(in the rows, 128 means zero)
Facts:
k104 {Θ=k744, Ψ=k304}
k117 {Ψ=k70}
k121 {Θ=k374, λ=k577 k331 k996 k702, Ψ=k850, τ=k743}
k124 {Θ=k142}
k127 {Θ=k702}
k13 {Θ=k652, Ψ=k250}
k138 {Θ=k104}
k140 {λ=k904 k58}
k141 {Θ=k509, Ψ=k68, τ=k743}
k142 {Θ=k35, λ=k124 k920, Ψ=k237}
k152 {Θ=k845, λ=k845 k282}
k158 {Θ=k861, λ=k812, Ψ=k963, τ=k214}
k16 {Θ=k899}
k160 {Θ=k983}
k170 {Θ=k124}
k181 {λ=k561}
k185 {Θ=k410, λ=k812}
k198 {Θ=k674, λ=k638, Ψ=k899, τ=k214}
k203 {Θ=k281}
k206 {Θ=k911, λ=k16 k657}
k217 {Θ=k599}
k221 {Θ=k628, λ=k402 k87, τ=k970}
k224 {Θ=k783, λ=k674 k141 k198, Ψ=k654}
k236 {Θ=k158}
k237 {Ψ=k561, τ=k677}
k248 {Ψ=k599}
k250 {Θ=k298, λ=k221 k298, Ψ=k921}
k259 {Θ=k141, λ=k58, Ψ=k960, τ=k41}
k265 {Ψ=k531}
k268 {Ψ=k536}
k274 {Θ=k722, λ=k390 k722}
k277 {Θ=k837, Ψ=k224, τ=k461}
k281 {Θ=k526, λ=k520 k743}
k282 {Θ=k987, λ=k426}
k291 {Θ=k331, λ=k958 k277}
k298 {Θ=k843}
k300 {Ψ=k121}
k304 {Θ=k160, λ=k983, Ψ=k117}
k310 {Θ=k86, λ=k983 k722}
k319 {Θ=k755, Ψ=k520, τ=k677}
k327 {λ=k390 k274}
k331 {Θ=k958, λ=k291 k277, Ψ=k300}
k339 {Θ=k494, λ=k237, Ψ=k970}
k35 {Θ=k920, λ=k142, Ψ=k664}
k362 {Θ=k402, λ=k68 k221 k628}
k369 {Θ=k629}
k372 {Ψ=k461}
k374 {Θ=k277}
k383 {Θ=k236, τ=k461}
k390 {Θ=k327, λ=k983, Ψ=k198}
k394 {Θ=k181, λ=k181 k921}
k41 {Θ=k237, λ=k339}
k410 {Θ=k383, λ=k158 k236, Ψ=k390}
k426 {Θ=k282, λ=k845 k282, Ψ=k142, τ=k595}
k433 {Θ=k654, λ=k789, Ψ=k104}
k437 {Θ=k619, λ=k282}
k461 {Ψ=k861}
k477 {Θ=k520, λ=k599 k70, Ψ=k481}
k481 {Θ=k16, Ψ=k426, τ=k982}
k494 {Θ=k756}
k509 {Θ=k638}
k510 {Θ=k206, λ=k906, Ψ=k549}
k520 {Θ=k743, λ=k651, Ψ=k951, τ=k214}
k526 {Θ=k217, λ=k217 k203, Ψ=k983}
k531 {Θ=k248, Ψ=k884}
k536 {Θ=k369, λ=k510, Ψ=k433}
k549 {Ψ=k402}
k559 {Θ=k627, λ=k664 k265, Ψ=k627}
k561 {Θ=k711, Ψ=k559}
k577 {λ=k127}
k58 {Θ=k259, Ψ=k783}
k599 {Θ=k477, λ=k203 k662 k477, Ψ=k812}
k619 {Θ=k426, λ=k152}
k627 {Θ=k437, λ=k559, Ψ=k920}
k628 {Θ=k850, λ=k13 k87}
k629 {Θ=k481, λ=k510 k536 k899, Ψ=k259}
k638 {Θ=k138, λ=k138 k744}
k647 {Θ=k789, λ=k974 k960 k928, τ=k158}
k651 {Θ=k70, λ=k281, Ψ=k652}
k652 {Θ=k250, λ=k221 k362, Ψ=k248}
k654 {Θ=k561, λ=k960 k986 k394 k711}
k657 {Θ=k536, λ=k536}
k662 {Θ=k203, Ψ=k702}
k664 {Θ=k265, λ=k733, Ψ=k651}
k674 {Θ=k140, λ=k509, Ψ=k662}
k68 {Θ=k221, λ=k87, Ψ=k638}
k70 {Θ=k662, λ=k599, Ψ=k911, τ=k224}
k702 {Θ=k988, λ=k374 k577 k121, Ψ=k152, τ=k963}
k711 {Θ=k986, λ=k394}
k722 {Θ=k310, τ=k214}
k733 {Θ=k152, λ=k282 k152}
k737 {Θ=k58, λ=k509, Ψ=k629}
k744 {Θ=k224, Ψ=k35}
k755 {Θ=k763, Ψ=k339, τ=k743}
k756 {Θ=k41, Ψ=k893}
k763 {λ=k864, Ψ=k319, τ=k298}
k783 {Θ=k198, λ=k259, Ψ=k372, τ=k536}
k789 {Θ=k928, λ=k654, Ψ=k158}
k812 {Θ=k769, λ=k158}
k830 {Θ=k960}
k837 {Θ=k996, λ=k577, Ψ=k510}
k843 {Θ=k884}
k845 {Θ=k893, τ=k677}
k850 {Θ=k13, λ=k221, Ψ=k756}
k86 {Θ=k390, λ=k304, τ=k461}
k861 {Θ=k812, λ=k383, Ψ=k987, τ=k214}
k864 {Θ=k319, Ψ=k982, τ=k268}
k87 {Θ=k362, λ=k13, τ=k743}
k884 {Θ=k87, Ψ=k410}
k893 {Θ=k559, λ=k664, Ψ=k265, τ=k549}
k899 {Θ=k951, λ=k536, Ψ=k763}
k904 {Θ=k737, λ=k259 k104, τ=k963}
k906 {λ=k369}
k911 {Θ=k906, Ψ=k744}
k920 {λ=k124 k35, Ψ=k737}
k921 {Θ=k974, λ=k830, Ψ=k477}
k928 {Θ=k433, λ=k986, Ψ=k331}
k951 {Θ=k510, λ=k206}
k958 {Θ=k577, λ=k837, τ=k437}
k960 {Θ=k921, Ψ=k58}
k963 {Ψ=k928}
k970 {Ψ=k13}
k974 {Θ=k647, λ=k830}
k982 {Ψ=k674}
k983 {Θ=k274, λ=k390, Ψ=k268}
k986 {Θ=k394, λ=k181 k647}
k987 {Θ=k664}
k988 {Θ=k291, λ=k127, Ψ=k141}
k996 {Θ=k127, λ=k374 k988}

Known rows:
k298: [106 110 118 135 111 110 111 120 132 157 142 118 124 113 145 134 145 143
 119 138 123 135 125 124 113 121 122 108 103 105 124 132  95 155 134]
k362: [104 136 125 109 115 105  98 107 129 143 139 123 120 138 146 139 116 141
 111 132 131 139 123 124 132 141 147 131 106 124 124 128 113 147 130]
k733: [101 135 127 120 107 125 114 104 132 141 140 115 112 122 126 157 152 133
 108 135 131 145 111 118 133 113 129 124  96 111 127 134 104 143 125]
k16: [109 111 120 117 127 103 122 100 127 164 148 105 121 102 137 134  71 143
 106 137 109 148 112 145  96 106 156 110 107 133 126 151  93 158 126]
k185: [ 99 141 126 117 107 125 113 102 133 141 140 116 112 126 135 156 130 131
  98 133 132 144 114 120 132 113 147 125 101 121 133 135 124 145 121]
k651: [ 96 125 119 119  96 118 106 117 130 151 147 116 114 128 150 157 131 118
  87 133 121 155 116 119 113  98 135 125  92 102 121 130 109 156 111]
k864: [100 117 120 131 109 142 121 118 134 143 144 110 114 108 131 139 128 136
 124 137 115 129 117 141 121 108 101  93  99 110 130 138 113 146 125]
k140: [103 146 121 102 112 101  95  95 129 144 136 126 120 144 142 136 101 137
 106 129 132 138 122 121 138 146 150 134 115 131 129 129 123 147 125]
k531: [ 99 138 132 135 110 110 115 100 129 161 128 115 121 114 126 173 122 130
  95 139 134 118 122 128 143  93 168 106 100 122 124 135 112 144 114]
k677: [105 116 130 129  89 114  96 119 118 129 135 123 117 110 155 136 120 134
 103 124 111 133 135 112 165 110 128 110 117 121 112 158 127 113 136]
k893: [100 148 144 134 118 106  98 112 129 154 131 115 125 135 157 176  78 135
  88 139 134 119 128 136 148 119 181 132 104 141 126 134 141 152 109]
k960: [ 96 134  78 122  88 142 136  99 129 159 106 123 113  70 141 130  96 120
  89 138 118 118 112 179 137  67  63  75 149  91 133 149 159 191 114]
k595: [103 133 119 124 106 111 113 110 131 153 139 122 120 116 138 134 135 135
 108 135 126 137 119 124 121 123 128 102 109 116 133 130 112 155 129]
k928: [ 90 145 100 115  86 119 121  78 128 172 111 127 120 106 122 145  63 114
  86 131 122  94 122 156 147  89 154  53 145 120 141 138 157 152 108]
k339: [108 123 113 125  92 127 120 108 138 149 142 112 115 122 141 158 156 131
  88 141 133 145  93 129 142 122 172 107 111 130 126 145 113 142 143]
k722: [ 93  87 114 132 148 143  92 127 128 138 119 103 133 146  98 120 105 127
 102 148 116 120 108 168 127 104  73  59 136  96 108 139  75 190 146]
k536: [ 97 111 116 134  89 118 112 132 132 158 147 119 119 121 156 148 159 123
 101 137 122 147 125 118 105  95 112 105  90  86 122 124 100 163 122]
k158: [ 92 103 124 130 151 122  83 109 125 146 111 108 137 151  88 139 106 125
  88 147 128 110 113 152 137 102 117  61 138 104 115 134  85 183 141]
k744: [ 99 106 112 120  99 106 106 127 129 160 147 118 125 128 162 136 124 125
 102 136 113 144 124 136 106 105 118 116  98  98 113 127  93 165 115]

Rows:
No name comes twice in this set of rows, the named rows included.
[101 144 129 112 115  94 102  92 127 154 125 126 127 136 138 150  88 135
 111 132 133 115 127 136 152 134 177 126 115 130 122 128 115 146 117] -> k763
[103 137 120 105 109 109 109  91 129 142 134 125 113 130 115 142 146 135
 122 129 134 142 110 108 136 127 132 130 101 108 122 130  80 136 131] -> k619
[100 128 117 118  94 102 106 118 129 157 146 123 124 126 151 139 138 125
  92 132 121 151 122 119 108 115 125 107  99 105 125 127 106 162 121] -> k268
[105 153 112 104 119 107 100 100 125 135 121 127 119 118 156 140 113 142
 104 134 137 147 119 143 150 125  86 162 119 107 118 135 126 173 119] -> k783
[112 129 104 102  98 109 118  90 131 143 129 122 115 126 124 145 180 136
 110 137 139 144  88 122 158 134 160 133 113 111 108 140  62 137 147] -> k426
[ 90 142  92 110  83 140 126  84 132 159 124 123 112 105 124 133  79 113
  88 130 119 113 116 155 133  91 119  61 142 114 144 144 164 157 112] -> k974
[ 97 123 116 115  96 106 106 121 129 152 146 120 122 132 155 141 121 119
  93 132 117 150 121 125 110 111 133 118  98 104 118 127 101 162 111] -> k117
[ 94 166 133 113 130 139 126  93 125 161 151 107 122 143 128 183 161 120
 118 133 153 117 124 175 154 127 155 236  69 193 110 137 108 152  95] -> k121
[ 92 135 114 106 160 127  72 100 121 119 103 115 128 154 107 129 101 128
  79 143 138 139 106 155 150 113  60 115 147  99 112 136 115 202 135] -> k861
[102 128 116 117 113 117 109 109 130 143 144 122 119 131 139 121 110 142
 130 131 122 129 124 132 126 143 119 116 116 122 131 130 112 146 132] -> k674
[104 117 121 137 110  94 112 109 127 168 125 121 133 117 142 147  98 139
 118 141 124 106 128 147 132 115 154 104 111 114 114 130  92 154 122] -> k390
[104 138 119 109 111 103 110  86 130 145 139 126 114 122 110 144 171 137
 117 129 136 147 111  99 127 122 130 116  96 101 128 128  80 136 134] -> k437

Now the same objects, written a new way:
Known rows:
k138: [102 130 122 124 140 122 118 115 150  96 135 119 128 120 135 132 137 125
 109 126 121 137 121 115 128 122 134 134 126 140 107 123 138]
k638: [113 134 128 128 114 124 106 109 147 117 112 130 118 125 127 132 118 126
 109 135 104 124 120 135 108 100 137 153 127 131 120 122 133]
k300: [147 124 122 130 138 131 133 127 155 126 120 126 127 113 130 143 136 137
 108 131 136 124 130 120 114  98 156 141 120 129 137 115 145]
k651: [145 128 106 128 128 132 146 153 167 162 102 132 115 122 120 140 143 129
  98 131 147 143 116 117 110  88 149 132 119 128 142 135 128]
k664: [119 126 122 114 163 157 172 129 153  93 119 105 127 101 128 126 130 137
  84 139 144 119 141 128 120 118 143 120 129 123  99 109 159]
k268: [148 122 114 125 135 124 140 140 158 132 106 122 124 121 127 134 136 125
  93 131 152 127 124 125 116  97 155 138 128 133 123 123 124]
k461: [ 76 139 124 122 122 152 170 134 143  98 125 148 115 131 116 115 125 194
 112 132 187 123 121 106 121 117 146 176 115 101 211 119 130]
k372: [132 130 120 130 128 128 142 117 159 134 120 111 123 121 125 135 147 141
  92 135 156 123 118 126 103 107 160 121 122 126 147 127 138]
k861: [133 128 118 141 108 178 121  57 127 169 138  35 115 121 121 139  94 132
  77 137 103 100 164 184 129  75 117 123 106 111 144 140 141]
k374: [106 129 115 125 144 113 127 129 151 125 141 124 130 117 133 137 143 136
 117 125 138 160 106  83 111 102 124 141 117 141 110 140 142]
k390: [138 118 122 129 159 131 143 124 157 116 140 119 134 109 135 143 148 142
 102 128 146 130 133 106 128 110 152 132 122 137 124 114 156]
k986: [137 135 130 127 127 136  83 136 138  46 106 147 104 113 129 140 127  92
 106 113  89 113 141 207 166 166 154 101 125 126 127 102  86]
k958: [ 92 132 133 124 125 123 111  95 154 118 132 119 129 124 132 126 115 145
 105 138 107 113 126 118 122 110 133 153 132 130 110 111 156]
k367: [112 132 127 128 121 124 109 117 149 111 120 131 120 120 129 132 117 129
 116 131 115 132 120 121 112 109 137 141 125 135 119 124 129]
k737: [136 141 122 133 109 125 134 117 158 151  97 110 116 129 114 139 144 135
  93 137 150 123 108 123  79  81 157 140 122 123 164 137 136]
k132: [118 133 124 128 123 125 110 121 147 113 117 127 122 121 129 132 124 127
 111 129 113 135 120 127 117 110 136 146 123 132 119 123 132]
k988: [126 128 121 125 138 120 140 117 161 146 118 109 133 122 126 133 138 142
  90 138 139 115 127 115 112  91 149 147 128 132 127 122 150]
k845: [120 149 128 133 126  77  98 166 234 208 206 109 129 120 138 162 132  96
 129 113  93 151 108  51 152 154 145 107 120 139 122 128 130]
k906: [127 129 119 115  98 127  97  68 166  65 138 100 128 135 132 139 144 180
 120 140 112 124 132 138 152 113 134 142 135 157 112 100 121]

Rows:
No name comes twice in this set of rows, the named rows included.
[133 130 118 126 104 126 134 123 161 164  91 127 121 128 116 130 112 138
  92 145 123 106 124 134  96  73 148 160 128 117 132 119 145] -> k652
[126 128 116 131 148 125 155 130 162 123 148 103 130 117 129 139 170 141
  94 127 179 148 105 104 106 117 160 103 115 135 144 140 143] -> k58
[129 129 121 127 116 114 110 120 142  98 109 133 124 126 131 131 123 122
 107 130 118 135 120 122 110 106 141 153 131 138 112 124 123] -> k595
[143 130 129 127 103 122 120 107 149 127  82 120 122 132 121 129 118 128
  89 145 119  88 141 152  97  77 160 165 138 125 129 106 135] -> k224
[161 156 129 133 129 123 142 176 226 196 155 108 116 101 116 172 136  91
 118 124 103 131 127  80 101 122 149 108 115 102 137 116 156] -> k319
[ 30 152 123 121 135 162 145 146 143 100 148 171 108 123 118 122 109 197
 139 121 150 151 110  88 147 138 107 169 103  96 204 124 136] -> k383
[136 129 122 125 129 129 130 126 159 139 104 118 122 121 125 133 132 133
  91 137 130 114 131 138 117  93 152 142 125 128 129 116 137] -> k599
[107 134 139 124 103 119  97  85 143 103 106 120 119 129 129 122 101 129
  99 143  86  87 142 161 116 112 142 164 139 134 105  98 141] -> k140
[152 130 123 136 111 132 130 124 157 156  90 145 119 121 116 145 120 130
 117 136 123 121 123 128  87  67 153 166 119 114 150 122 150] -> k410
[131 132 123 130 104 117 111 120 138 117  93 138 116 129 122 134 117 119
 108 134 112 131 113 128  88  89 140 164 125 130 125 126 119] -> k41
[ 99 123 121 128 138  90  93 109 158 134 165 121 139 136 146 130 143 140
 110 125 119 131 114 109 159 128 143 144 129 163 111 123 118] -> k282
[103 136 124 134 135 119 116 149 140 144 112 149 115 117 126 132 115  99
 109 127 119 144 105 106  83  98 135 150 117 120 123 141 137] -> k657
[150 162 130 126 164 109 147 172 227 176 158  81 122  99 125 166 162  93
 112 120 108 133 132  75 132 132 142  90 125 124 133 121 144] -> k237
[ 84 136 145 138 144 116 116 148 126 155  99 153 119 116 130 116  78  76
  93 130  94 106 121 138  76 114 143 161 122 104 111 127 155] -> k951

